Here is a tiny trained network, its code and every weight. The questions are about switching its units off for an input and a class, where a switched-off unit gives its printed mean instead of its output.

import numpy as np


def w(rows, s, z=0):
    codes = np.array(rows[::2]) - 128.0
    scale = np.full(codes.shape[1], s)
    scale[-1] = z or s
    return codes * scale


def norm(h):
    return h / np.sqrt((h * h).mean(-1, keepdims=True) + 1e-5)


def f(y):
    return y / 2 * (1 + np.tanh(0.7978845608 * (y + 0.044715 * y**3)))


def log_softmax(a):
    a = a - a.max(-1, keepdims=True)
    return a - np.log(np.exp(a).sum(-1, keepdims=True))


def net(x, mask):
    res = np.array(x, float).reshape(1, 6) / 4 @ E
    u = 0
    for l in range(3):
        y = f(norm(res) @ A[l][:, :-1].T + A[l][:, -1])
        res = res + np.where(mask[u : u + 5], y, B[l][:, -1]) @ B[l][:, :-1]
        u += 5
    return log_softmax(norm(res)[-1] @ U[:, :-1].T + U[:, -1])


A, B = {}, {}
E = w([
[128,132,124,129,130,124,130,133],'x0',
[194,93,79,132,103,68,78,37],'x1',
[130,124,133,129,129,115,130,134],'x2',
[49,125,45,242,217,99,131,126],'x3',
[189,192,30,15,230,97,167,131],'x4',
[195,191,220,174,213,101,2,146],'x5',
],0.00074)
A[0] = w([
[208,63,58,148,90,57,55,5,53],'0.n0',
[150,151,205,142,167,104,53,137,29],'0.n1',
[77,65,103,77,99,175,177,85,211],'0.n2',
[68,114,72,214,188,90,121,142,54],'0.n3',
[38,178,218,102,186,191,195,219,5],'0.n4',
],0.0028,0.0012)
B[0] = w([
[76,165,76,131,84,165,100,252,225],'0.n0',
[171,154,115,164,153,184,153,99,161],'0.n1',
[170,123,120,178,153,141,163,146,253],'0.n2',
[96,84,150,69,145,196,96,114,193],'0.n3',
[111,166,36,134,53,135,63,214,208],'0.n4',
],0.0035,0.0011)
A[1] = w([
[147,107,39,138,53,59,21,77,91],'1.n0',
[119,35,222,250,35,178,90,128,31],'1.n1',
[188,208,175,171,185,152,6,100,6],'1.n2',
[212,152,219,37,16,163,159,159,55],'1.n3',
[110,109,159,202,135,89,174,190,141],'1.n4',
],0.0025,0.0013)
B[1] = w([
[78,188,83,103,135,200,153,254,117],'1.n0',
[72,202,177,22,110,38,153,96,246],'1.n1',
[198,105,177,204,148,187,215,122,192],'1.n2',
[53,45,41,168,234,117,38,101,187],'1.n3',
[174,114,131,100,81,111,118,64,164],'1.n4',
],0.003,0.0012)
A[2] = w([
[69,95,73,106,135,151,188,80,183],'2.n0',
[4,59,138,153,218,153,68,73,63],'2.n1',
[156,230,146,170,147,85,27,95,194],'2.n2',
[182,243,36,73,210,85,208,79,184],'2.n3',
[151,62,50,133,38,84,221,93,4],'2.n4',
],0.003,0.00049)
B[2] = w([
[221,146,129,142,198,135,82,137,207],'2.n0',
[252,45,37,40,160,10,61,108,200],'2.n1',
[130,85,38,137,146,172,213,130,187],'2.n2',
[33,107,232,114,7,57,118,71,249],'2.n3',
[204,170,173,222,225,243,157,121,215],'2.n4',
],0.0029,0.0012)
U = w([
[217,190,228,240,204,228,241,20,248],'0',
[11,242,21,107,5,176,78,242,114],'1',
[223,10,27,20,244,4,10,10,6],'2',
[33,214,235,62,19,33,195,19,122],'3',
],0.0034,0.002)

Each question gives the input, the list of numbers given to net, and the class t.
The units are the neurons (one row each of A and B). Each row of codes is followed by its name. A weight is (code - 128) times the scale printed after its matrix; where a second scale follows, it is the last column's (A, B and U).
mask holds one flag per neuron, layer by layer. A switched-off neuron (its flag False) gives its mean, the last column of its row in B, instead of its output. The means were averaged over made-up inputs and are rounded, as every weight is.
A unit's drop is (log p(t) with every unit on - log p(t) with that unit switched off) / (log p(t) with every unit on - log p(t) with every unit switched off).
The circuit of an input: a set's keep is (log p(t) with only the set's units on - log p(t) with every unit switched off) / (log p(t) with every unit on - log p(t) with every unit switched off). Starting from the 12 units with the biggest drops (on a tie, the unit counted first), units are removed one at a time, each time the one whose removal leaves the highest keep (on an exact tie, the one counted first), for as long as the keep stays at least 0.8.
units of the circuit, in order: the units of the circuit, biggest drop first
k most important neurons: the k neurons with the biggest drops, biggest first
top k neurons in layer l: the k neurons of layer l with the biggest drops, biggest first
input [8,-5,-1,3,2,-5], class 0: 2 most important neurons => [0.n0, 2.n4]
input [-7,-4,3,7,6,-4], class 2: units of the circuit, in order => [0.n3, 0.n0, 2.n1]
input [-2,-5,0,-1,0,3], class 1: units of the circuit, in order => [0.n4]
input [-8,1,-8,4,-8,6], class 3: 2 most important neurons => [1.n1, 2.n4]
input [-3,-2,4,6,5,-4], class 2: units of the circuit, in order => [0.n3, 2.n1]
input [-4,2,-2,-3,8,-8], class 0: top 2 neurons in layer 0 => [0.n2, 0.n4]
input [-1,-7,-6,8,3,-7], class 2: units of the circuit, in order => [0.n0, 2.n1]
input [2,-2,0,3,5,-5], class 0: top 3 neurons in layer 1 => [1.n1, 1.n3, 1.n0]
input [2,-2,1,-4,-3,-6], class 0: 2 most important neurons => [0.n2, 2.n4]
input [-3,-2,-7,8,-1,-3], class 2: 2 most important neurons => [0.n3, 2.n1]
input [-6,3,7,2,5,-5], class 0: 3 most important neurons => [2.n4, 1.n1, 0.n4]
input [7,8,1,6,3,1], class 1: 2 most important neurons => [0.n0, 1.n3]
input [7,-1,5,7,3,-4], class 2: units of the circuit, in order => [0.n3, 2.n1]
input [-7,-1,-4,1,-8,4], class 3: units of the circuit, in order => [1.n1]
input [-2,-4,7,-8,6,-6], class 2: 2 most important neurons => [1.n3, 1.n2]
input [3,-1,-6,-3,-8,-8], class 0: top 2 neurons in layer 2 => [2.n4, 2.n3]
input [-7,-6,5,-8,4,-6], class 2: units of the circuit, in order => [1.n3, 0.n0]
input [-7,-4,5,-5,7,4], class 3: top 2 neurons in layer 2 => [2.n3, 2.n1]
input [-5,2,-8,-2,7,-4], class 3: 2 most important neurons => [2.n3, 1.n2]
input [4,7,-3,-7,-2,-2], class 1: units of the circuit, in order => [0.n0]
